Below is a small trained network, with its code and all its weights. Each question gives an input and a target symbol and asks what happens when units are switched off, that is, made to give their printed mean instead of their output.

import numpy as np


def w(rows, s, z=0):
    codes = np.array(rows[::2]) - 128.0
    scale = np.full(codes.shape[1], s)
    scale[-1] = z or s
    return codes * scale


def norm(h):
    return h / np.sqrt((h * h).mean(-1, keepdims=True) + 1e-5)


def f(y):
    return y / 2 * (1 + np.tanh(0.7978845608 * (y + 0.044715 * y**3)))


def softmax(a):
    e = np.exp(a - a.max(-1, keepdims=True))
    return e / e.sum(-1, keepdims=True)


def log_softmax(a):
    a = a - a.max(-1, keepdims=True)
    return a - np.log(np.exp(a).sum(-1, keepdims=True))


def net(x, mask):
    ids = ['ζθμπστφψω'.index(c) for c in x.split()]
    T = len(ids)
    res = E[ids] + P[:T]
    r = norm(res)
    for j in range(3):
        rows = slice(2 * j, 2 * j + 2)
        q, k, v = (r @ M[0][rows].T for M in (Q, K, V))
        z = softmax(np.where(np.tri(T) > 0, q @ k.T / 2**0.5, -1e9)) @ v
        o = O[0][rows]
        res = res + np.where(mask[j], z, o[:, -1]) @ o[:, :-1]
    y = f(norm(res) @ A[0][:, :-1].T + A[0][:, -1])
    res = res + np.where(mask[3:11], y, B[0][:, -1]) @ B[0][:, :-1]
    return log_softmax(norm(res)[-1] @ U[:, :-1].T + U[:, -1])


Q, K, V, O, A, B = {}, {}, {}, {}, {}, {}
E = w([
[116,131,159,132],'ζ',
[159,75,123,38],'θ',
[116,100,171,146],'μ',
[113,108,170,130],'π',
[82,144,130,140],'σ',
[173,122,213,97],'τ',
[19,123,211,4],'φ',
[120,138,156,125],'ψ',
[143,84,154,197],'ω',
],0.024)
P = w([
[165,113,2,106],'0',
[104,94,176,93],'1',
[101,89,178,94],'2',
[103,91,172,90],'3',
[101,99,173,93],'4',
[103,94,172,83],'5',
[101,97,172,85],'6',
[108,104,167,87],'7',
[106,101,169,93],'8',
[106,103,169,92],'9',
],0.0071)
Q[0] = w([
[191,171,216,188],'h1',
[75,177,48,178],'h1',
[16,61,223,3],'h2',
[109,104,40,93],'h2',
[215,177,191,79],'h3',
[248,70,71,132],'h3',
],0.026)
K[0] = w([
[194,110,199,125],'h1',
[129,210,146,136],'h1',
[122,111,2,132],'h2',
[106,186,123,82],'h2',
[161,180,164,67],'h3',
[180,168,30,106],'h3',
],0.033)
V[0] = w([
[155,184,156,84],'h1',
[58,161,77,131],'h1',
[90,68,139,53],'h2',
[98,114,4,146],'h2',
[60,142,58,115],'h3',
[41,92,174,142],'h3',
],0.017)
O[0] = w([
[63,85,183,90,80],'h1',
[94,212,50,67,85],'h1',
[52,141,60,163,220],'h2',
[190,41,15,107,217],'h2',
[22,103,187,205,50],'h3',
[96,254,58,133,251],'h3',
],0.0086,0.012)
A[0] = w([
[200,156,114,96,209],'n1',
[97,167,146,211,32],'n2',
[170,48,186,51,61],'n3',
[100,185,180,155,94],'n4',
[181,53,192,207,158],'n5',
[112,131,122,143,4],'n6',
[248,98,169,62,34],'n7',
[87,105,178,18,69],'n8',
],0.018,0.0035)
B[0] = w([
[83,100,176,153,254],'n1',
[170,127,179,98,168],'n2',
[149,196,146,214,211],'n3',
[194,52,107,113,162],'n4',
[3,78,117,152,185],'n5',
[106,162,107,107,114],'n6',
[108,171,142,48,228],'n7',
[163,112,85,31,164],'n8',
],0.029,0.008)
U = w([
[151,54,73,140,174],'ζ',
[84,172,51,147,85],'θ',
[155,161,192,210,101],'μ',
[205,177,112,127,72],'π',
[116,85,106,5,22],'σ',
[189,108,160,85,187],'τ',
[186,120,136,95,146],'φ',
[68,54,154,154,252],'ψ',
[97,152,221,59,45],'ω',
],0.013,0.0019)

Each question gives the input, a string of symbols that net reads in full, and the target symbol t.
The units are the heads (2 rows each of Q, K, V and O) and the neurons (one row each of A and B). Each row of codes is followed by its name. A weight is (code - 128) times the scale printed after its matrix; where a second scale follows, it is the last column's (O, A, B and U).
mask holds one flag per unit, heads first, then neurons. A switched-off unit (its flag False) gives its mean, the last column of its rows in O or B, instead of its output. The means were averaged over made-up inputs and are rounded, as every weight is.
A unit's drop is (log p(t) with every unit on - log p(t) with that unit switched off) / (log p(t) with every unit on - log p(t) with every unit switched off).
The circuit of an input: a set's keep is (log p(t) with only the set's units on - log p(t) with every unit switched off) / (log p(t) with every unit on - log p(t) with every unit switched off). Starting from all 11 units, units are removed one at a time, each time the one whose removal leaves the highest keep (on an exact tie, the one counted first), for as long as the keep stays at least 0.8.
circuit, biggest first: the units of the circuit, biggest drop first
unit that matters most: the unit with the biggest drop
k most important neurons: the k neurons with the biggest drops, biggest first
drop when u is switched off: that unit's drop, to one decimal
input ω μ μ μ, target ω: 2 most important neurons : [n1, n7]
input σ τ μ ζ θ ψ π, target σ: unit that matters most : h2
input μ μ ζ μ, target μ: 3 most important neurons : [n7, n5, n1]
input ψ π μ ω μ ω τ ζ, target ψ: circuit, biggest first : [n1, n7]
input τ φ μ μ θ μ ζ ζ, target τ: circuit, biggest first : [h2, n2, h1, n4]
input τ σ ω θ τ φ φ ψ, target τ: 3 most important neurons : [n2, n4, n3]
input π σ ψ φ τ μ φ ζ π, target π: circuit, biggest first : [h2, n5, n1]
input ζ π π ψ ζ θ θ θ θ μ, target ζ: 2 most important neurons : [n7, n5]
input π θ ψ π ψ, target π: 4 most important neurons : [n5, n2, n7, n1]
input σ ω μ μ μ π μ, target σ: circuit, biggest first : [h2, n7]
input ψ θ π ω ψ, target ψ: 2 most important neurons : [n1, n3]
input π π θ μ π θ, target π: 4 most important neurons : [n5, n3, n8, n7]
input σ φ φ ψ ω ψ, target σ: 4 most important neurons : [n3, n7, n1, n5]
input σ τ σ θ μ τ π ζ τ ψ, target σ: circuit, biggest first : [n3]
input σ φ π ζ φ μ π ζ ζ, target σ: 3 most important neurons : [n3, n5, n1]
input μ θ μ τ φ ψ, target μ: circuit, biggest first : [n7, n5]
input π τ π μ μ ω μ π, target π: 4 most important neurons : [n5, n2, n1, n7]
input ψ φ θ, target ψ: 2 most important neurons : [n5, n3]
input π π ω ζ μ μ, target π: 3 most important neurons : [n5, n1, n2]
input θ φ φ ψ φ π, target θ: drop when n1 is switched off : 0.2
input π ψ ω μ ψ μ θ ω μ, target π: drop when n5 is switched off : 0.5
input μ μ θ ω σ ψ ζ, target μ: drop when n7 is switched off : 0.6
